Below are the code and all the weights of a small trained network. Each question names an input and a class and asks about switching units off, where a switched-off unit gives its printed mean instead of its output.

import numpy as np


def w(rows, s, z=0):
    codes = np.array(rows[::2]) - 128.0
    scale = np.full(codes.shape[1], s)
    scale[-1] = z or s
    return codes * scale


def f(y):
    return np.maximum(y, 0)


def log_softmax(a):
    a = a - a.max(-1, keepdims=True)
    return a - np.log(np.exp(a).sum(-1, keepdims=True))


def net(x, mask):
    res = np.array(x, float).reshape(1, 6) / 4 @ E
    y = f(res @ A[0][:, :-1].T + A[0][:, -1])
    res = res + np.where(mask, y, B[0][:, -1]) @ B[0][:, :-1]
    return log_softmax(res[-1] @ U[:, :-1].T + U[:, -1])


A, B = {}, {}
E = w([
[104,119,166,225,125,254,41,23],'x0',
[6,193,175,205,33,18,192,244],'x1',
[99,26,179,42,69,181,133,94],'x2',
[179,110,107,114,103,149,112,72],'x3',
[110,213,96,129,57,68,167,61],'x4',
[62,195,95,157,210,29,190,12],'x5',
],0.007)
A[0] = w([
[119,205,190,93,152,106,127,175,2],'neuron 1',
[119,187,122,112,83,126,151,164,78],'neuron 2',
[53,166,207,174,143,160,132,88,88],'neuron 3',
[107,121,141,175,129,71,174,254,148],'neuron 4',
[210,110,150,154,155,207,116,71,145],'neuron 5',
[118,108,61,61,164,85,198,52,203],'neuron 6',
[125,149,165,154,79,107,170,191,164],'neuron 7',
[99,45,197,120,117,230,133,193,136],'neuron 8',
],0.0094,0.0055)
B[0] = w([
[150,153,132,55,118,167,73,164,153],'neuron 1',
[150,138,169,126,161,200,120,159,169],'neuron 2',
[112,177,114,160,103,96,141,170,182],'neuron 3',
[174,189,170,89,90,181,114,144,245],'neuron 4',
[184,150,117,57,181,167,72,103,241],'neuron 5',
[212,165,186,108,122,175,77,198,234],'neuron 6',
[207,202,193,106,148,162,96,202,214],'neuron 7',
[187,164,111,76,189,199,1,144,250],'neuron 8',
],0.0099,0.011)
U = w([
[2,195,189,182,22,24,237,111,2],'0',
[206,125,118,3,153,189,53,98,254],'1',
],0.0065,0.0026)

Each question gives the input, the list of numbers given to net, and the class t.
The units are the neurons (one row each of A and B). Each row of codes is followed by its name. A weight is (code - 128) times the scale printed after its matrix; where a second scale follows, it is the last column's (A, B and U).
mask holds one flag per neuron, in row order. A switched-off neuron (its flag False) gives its mean, the last column of its row in B, instead of its output. The means were averaged over made-up inputs and are rounded, as every weight is.
A unit's drop is (log p(t) with every unit on - log p(t) with that unit switched off) / (log p(t) with every unit on - log p(t) with every unit switched off).
The circuit of an input: a set's keep is (log p(t) with only the set's units on - log p(t) with every unit switched off) / (log p(t) with every unit on - log p(t) with every unit switched off). Starting from all 8 units, units are removed one at a time, each time the one whose removal leaves the highest keep (on an exact tie, the one counted first), for as long as the keep stays at least 0.8.
circuit, biggest first: the units of the circuit, biggest drop first
k most important neurons: the k neurons with the biggest drops, biggest first
drop of u: that unit's drop, to one decimal
input [3,5,-2,1,-5,5], class 0: circuit, biggest first -> neuron 8; neuron 5
input [2,7,2,-2,-3,3], class 0: circuit, biggest first -> neuron 5; neuron 8
input [2,8,3,-2,5,7], class 0: circuit, biggest first -> neuron 8
input [8,1,-6,-8,-3,1], class 0: circuit, biggest first -> neuron 8; neuron 3; neuron 6; neuron 7
input [2,6,4,8,5,4], class 0: circuit, biggest first -> neuron 8; neuron 5
input [0,7,-2,4,4,5], class 0: 3 most important neurons -> neuron 8; neuron 5; neuron 3
input [6,3,-8,4,-6,6], class 0: drop of neuron 8 -> 0.2
input [4,8,2,1,4,8], class 0: drop of neuron 5 -> 0.0
input [6,6,0,-5,-1,2], class 0: drop of neuron 8 -> 0.1
input [8,7,4,3,3,8], class 0: drop of neuron 4 -> 0.0
